Below are the code and all the weights of a small trained network. Each question names an input and a target symbol and asks about switching units off, where a switched-off unit gives its printed mean instead of its output.

import numpy as np


def w(rows, s, z=0):
    codes = np.array(rows[::2]) - 128.0
    scale = np.full(codes.shape[1], s)
    scale[-1] = z or s
    return codes * scale


def norm(h):
    return h / np.sqrt((h * h).mean(-1, keepdims=True) + 1e-5)


def f(y):
    return np.maximum(y, 0)


def softmax(a):
    e = np.exp(a - a.max(-1, keepdims=True))
    return e / e.sum(-1, keepdims=True)


def log_softmax(a):
    a = a - a.max(-1, keepdims=True)
    return a - np.log(np.exp(a).sum(-1, keepdims=True))


def net(x, mask):
    ids = ['αβδεζηθλμξπστφψω'.index(c) for c in x.split()]
    T = len(ids)
    res = E[ids] + P[:T]
    r = norm(res)
    for j in range(3):
        rows = slice(2 * j, 2 * j + 2)
        q, k, v = (r @ M[0][rows].T for M in (Q, K, V))
        z = softmax(np.where(np.tri(T) > 0, q @ k.T / 2**0.5, -1e9)) @ v
        o = O[0][rows]
        res = res + np.where(mask[j], z, o[:, -1]) @ o[:, :-1]
    y = f(norm(res) @ A[0][:, :-1].T + A[0][:, -1])
    res = res + np.where(mask[3:11], y, B[0][:, -1]) @ B[0][:, :-1]
    return log_softmax(norm(res)[-1] @ U[:, :-1].T + U[:, -1])


Q, K, V, O, A, B = {}, {}, {}, {}, {}, {}
E = w([
[172,153,100,144],'α',
[138,152,144,124],'β',
[122,124,142,111],'δ',
[147,132,131,51],'ε',
[159,123,172,118],'ζ',
[32,152,114,177],'η',
[238,4,130,183],'θ',
[189,142,64,134],'λ',
[149,162,233,163],'μ',
[118,126,135,106],'ξ',
[132,150,140,112],'π',
[116,73,119,169],'σ',
[164,137,187,119],'τ',
[160,129,58,128],'φ',
[171,145,70,133],'ψ',
[156,114,144,50],'ω',
],0.027)
P = w([
[59,171,254,24],'0',
[80,172,238,37],'1',
[104,179,221,46],'2',
[119,173,192,46],'3',
[141,174,158,52],'4',
[141,170,150,43],'5',
[130,155,140,45],'6',
[136,154,135,41],'7',
],0.0047)
Q[0] = w([
[133,156,84,138],'H1',
[213,157,69,119],'H1',
[6,156,177,76],'H2',
[185,65,153,111],'H2',
[139,166,85,145],'H3',
[170,127,65,73],'H3',
],0.022)
K[0] = w([
[135,133,78,50],'H1',
[223,114,112,55],'H1',
[164,131,207,3],'H2',
[119,87,138,203],'H2',
[116,146,54,137],'H3',
[203,28,55,225],'H3',
],0.018)
V[0] = w([
[99,101,119,168],'H1',
[131,141,102,253],'H1',
[139,128,181,24],'H2',
[107,45,208,150],'H2',
[183,39,153,160],'H3',
[27,107,110,159],'H3',
],0.011)
O[0] = w([
[156,186,118,158,94],'H1',
[128,254,218,155,59],'H1',
[161,165,225,165,254],'H2',
[61,112,172,212,214],'H2',
[220,175,161,168,155],'H3',
[76,150,204,184,9],'H3',
],0.0085,0.0055)
A[0] = w([
[157,74,216,109,157],'N1',
[187,163,87,146,89],'N2',
[102,149,73,138,196],'N3',
[149,157,90,206,118],'N4',
[57,193,127,154,6],'N5',
[192,75,105,198,91],'N6',
[215,76,143,97,254],'N7',
[107,92,90,248,136],'N8',
],0.017,0.004)
B[0] = w([
[154,214,197,104,232],'N1',
[106,77,191,99,155],'N2',
[75,140,142,136,151],'N3',
[80,41,160,110,151],'N4',
[90,65,41,173,147],'N5',
[128,98,61,183,165],'N6',
[115,161,149,194,247],'N7',
[161,78,177,7,171],'N8',
],0.021,0.015)
U = w([
[107,194,208,107,217],'α',
[120,177,139,185,200],'β',
[97,154,106,120,1],'δ',
[154,109,58,134,232],'ε',
[99,134,120,123,28],'ζ',
[10,125,93,201,181],'η',
[205,38,156,211,41],'θ',
[239,155,55,127,97],'λ',
[115,126,121,126,27],'μ',
[118,129,121,126,10],'ξ',
[117,123,122,125,20],'π',
[126,43,171,36,156],'σ',
[137,129,126,70,10],'τ',
[102,167,54,76,172],'φ',
[140,193,67,14,113],'ψ',
[160,111,51,130,239],'ω',
],0.014,0.0044)

Each question gives the input, a string of symbols that net reads in full, and the target symbol t.
The units are the heads (2 rows each of Q, K, V and O) and the neurons (one row each of A and B). Each row of codes is followed by its name. A weight is (code - 128) times the scale printed after its matrix; where a second scale follows, it is the last column's (O, A, B and U).
mask holds one flag per unit, heads first, then neurons. A switched-off unit (its flag False) gives its mean, the last column of its rows in O or B, instead of its output. The means were averaged over made-up inputs and are rounded, as every weight is.
A unit's drop is (log p(t) with every unit on - log p(t) with that unit switched off) / (log p(t) with every unit on - log p(t) with every unit switched off).
The circuit of an input: a set's keep is (log p(t) with only the set's units on - log p(t) with every unit switched off) / (log p(t) with every unit on - log p(t) with every unit switched off). Starting from all 11 units, units are removed one at a time, each time the one whose removal leaves the highest keep (on an exact tie, the one counted first), for as long as the keep stays at least 0.8.
circuit, biggest first: the units of the circuit, biggest drop first
k most important neurons: the k neurons with the biggest drops, biggest first
heads that matter: for each layer, one digit per head in row order, 1 if its drop is at least 0.15 and else 0, layers parted by /
drop when u is switched off: that unit's drop, to one decimal
input ζ λ ξ σ λ μ ζ λ, target σ: circuit, biggest first => [H2; N8]
input η β μ θ ζ ψ λ, target θ: 2 most important neurons => [N2; N1]
input σ ξ η ψ, target η: most important neuron => [N1]
input η α β φ, target η: 3 most important neurons => [N1; N8; N3]
input τ η θ θ δ δ α, target θ: 3 most important neurons => [N1; N2; N6]
input α η μ η λ β α, target η: circuit, biggest first => [N1; H2; N3]
input δ ξ ζ λ μ λ, target λ: circuit, biggest first => [H2; N1; N5; N7]
input ω ζ ε ω β β, target β: circuit, biggest first => [H1; N8; N2]
input η β ψ λ, target η: 2 most important neurons => [N1; N8]
input π η δ ψ η ψ ψ ψ, target η: 4 most important neurons => [N1; N8; N3; N2]
input β β α β φ, target φ: 4 most important neurons => [N1; N8; N3; N4]
input π ξ λ ξ φ δ ψ, target ψ: 2 most important neurons => [N6; N4]
input α ζ φ ψ δ θ ψ, target θ: 3 most important neurons => [N1; N2; N8]
input α ξ ω λ, target ω: heads that matter => 010
input σ ψ δ μ ξ τ π ψ, target σ: drop when H2 is switched off => 0.6
input η ψ α, target η: drop when N8 is switched off => 0.6
input ζ φ φ, target φ: drop when H1 is switched off => 0.0
input λ π η π σ ψ, target σ: drop when H3 is switched off => 0.1
